Here is a tiny trained network, its code and every weight. The questions are about switching its units off for an input and a class, where a switched-off unit gives its printed mean instead of its output.

import numpy as np


def w(rows, s, z=0):
    codes = np.array(rows[::2]) - 128.0
    scale = np.full(codes.shape[1], s)
    scale[-1] = z or s
    return codes * scale


def f(y):
    return np.maximum(y, 0)


def log_softmax(a):
    a = a - a.max(-1, keepdims=True)
    return a - np.log(np.exp(a).sum(-1, keepdims=True))


def net(x, mask):
    res = np.array(x, float).reshape(1, 6) / 4 @ E
    y = f(res @ A[0][:, :-1].T + A[0][:, -1])
    res = res + np.where(mask, y, B[0][:, -1]) @ B[0][:, :-1]
    return log_softmax(res[-1] @ U[:, :-1].T + U[:, -1])


A, B = {}, {}
E = w([
[66,90,60,193,163],'x0',
[121,124,77,59,61],'x1',
[220,81,187,135,155],'x2',
[133,28,138,97,135],'x3',
[208,129,77,136,110],'x4',
[70,136,136,145,1],'x5',
],0.0097)
A[0] = w([
[71,120,197,27,120,178],'neuron 0',
[124,86,112,80,70,86],'neuron 1',
[112,158,123,146,9,101],'neuron 2',
[65,56,44,189,170,99],'neuron 3',
[168,82,107,78,135,252],'neuron 4',
[124,74,49,117,153,169],'neuron 5',
[229,167,51,207,145,141],'neuron 6',
[130,90,71,160,78,145],'neuron 7',
[169,131,191,157,44,207],'neuron 8',
[135,201,156,66,180,222],'neuron 9',
[102,110,186,220,110,73],'neuron 10',
[188,27,163,129,105,205],'neuron 11',
[81,106,130,179,163,121],'neuron 12',
[72,135,189,203,170,186],'neuron 13',
[48,133,62,94,206,106],'neuron 14',
[46,62,183,183,165,164],'neuron 15',
],0.012,0.0037)
B[0] = w([
[96,178,203,163,184,221],'neuron 0',
[125,137,97,105,151,185],'neuron 1',
[103,161,41,36,35,238],'neuron 2',
[6,77,117,120,153,244],'neuron 3',
[143,84,132,119,207,223],'neuron 4',
[98,85,135,94,212,208],'neuron 5',
[202,163,34,161,164,254],'neuron 6',
[123,106,76,85,135,194],'neuron 7',
[189,143,124,56,119,226],'neuron 8',
[140,186,202,158,176,238],'neuron 9',
[172,102,128,127,42,191],'neuron 10',
[213,83,188,120,178,238],'neuron 11',
[104,106,139,179,102,193],'neuron 12',
[157,136,143,207,52,233],'neuron 13',
[76,134,165,177,162,219],'neuron 14',
[123,87,151,176,79,232],'neuron 15',
],0.018,0.0091)
U = w([
[156,134,95,23,64,154],'0',
[119,193,175,142,104,188],'1',
[156,50,120,239,1,145],'2',
[11,45,87,198,116,116],'3',
[165,88,136,147,167,147],'4',
[169,189,24,220,156,58],'5',
[221,70,188,73,100,3],'6',
[145,25,71,137,158,177],'7',
],0.0092,0.0056)

Each question gives the input, the list of numbers given to net, and the class t.
The units are the neurons (one row each of A and B). Each row of codes is followed by its name. A weight is (code - 128) times the scale printed after its matrix; where a second scale follows, it is the last column's (A, B and U).
mask holds one flag per neuron, in row order. A switched-off neuron (its flag False) gives its mean, the last column of its row in B, instead of its output. The means were averaged over made-up inputs and are rounded, as every weight is.
A unit's drop is (log p(t) with every unit on - log p(t) with that unit switched off) / (log p(t) with every unit on - log p(t) with every unit switched off).
The circuit of an input: a set's keep is (log p(t) with only the set's units on - log p(t) with every unit switched off) / (log p(t) with every unit on - log p(t) with every unit switched off). Starting from the 12 units with the biggest drops (on a tie, the unit counted first), units are removed one at a time, each time the one whose removal leaves the highest keep (on an exact tie, the one counted first), for as long as the keep stays at least 0.8.
circuit, biggest first: the units of the circuit, biggest drop first
most important unit: the unit with the biggest drop
k most important neurons: the k neurons with the biggest drops, biggest first
drop when u is switched off: that unit's drop, to one decimal
input [-8,-5,2,3,-8,-6], class 1: circuit, biggest first : neuron 0; neuron 9
input [1,5,1,-3,-2,-1], class 1: circuit, biggest first : neuron 6; neuron 3; neuron 11
input [-5,-7,4,1,-8,3], class 2: most important unit : neuron 13
input [2,1,4,-2,-7,-8], class 3: circuit, biggest first : neuron 8; neuron 6
input [-1,4,-6,0,-4,-6], class 3: 3 most important neurons : neuron 8; neuron 14; neuron 11
input [-4,5,-3,-4,1,-3], class 1: circuit, biggest first : neuron 6; neuron 9
input [-4,-5,-1,2,-5,-4], class 1: circuit, biggest first : neuron 9; neuron 0; neuron 6
input [-5,6,0,4,5,-7], class 4: circuit, biggest first : neuron 2; neuron 9
input [7,6,-3,-4,8,-1], class 3: 2 most important neurons : neuron 3; neuron 11
input [-6,-8,-3,8,0,8], class 0: 2 most important neurons : neuron 2; neuron 8
input [6,-5,-1,7,-7,6], class 2: 3 most important neurons : neuron 13; neuron 10; neuron 15
input [-2,-5,2,4,6,1], class 6: 2 most important neurons : neuron 11; neuron 3
input [3,1,3,-4,-4,-3], class 3: 3 most important neurons : neuron 11; neuron 10; neuron 8
input [-1,-4,3,0,7,0], class 5: circuit, biggest first : neuron 6
input [3,1,7,8,-7,6], class 6: 2 most important neurons : neuron 11; neuron 8
input [-2,1,-4,2,6,-8], class 5: 3 most important neurons : neuron 6; neuron 3; neuron 11
input [8,-7,3,0,5,-2], class 3: 3 most important neurons : neuron 3; neuron 5; neuron 8
input [0,6,3,7,0,3], class 6: 3 most important neurons : neuron 11; neuron 3; neuron 6
input [-4,-5,2,4,-6,8], class 2: 3 most important neurons : neuron 15; neuron 13; neuron 10
input [-3,-8,-8,-4,1,7], class 0: circuit, biggest first : neuron 2
input [0,4,-7,6,4,-1], class 3: drop when neuron 11 is switched off : 0.4
input [1,-1,8,6,2,6], class 6: drop when neuron 0 is switched off : 0.0
input [-6,-6,-7,6,-8,1], class 2: drop when neuron 13 is switched off : 0.6
input [-4,-1,5,-3,-3,1], class 6: 3 most important neurons : neuron 8; neuron 14; neuron 3
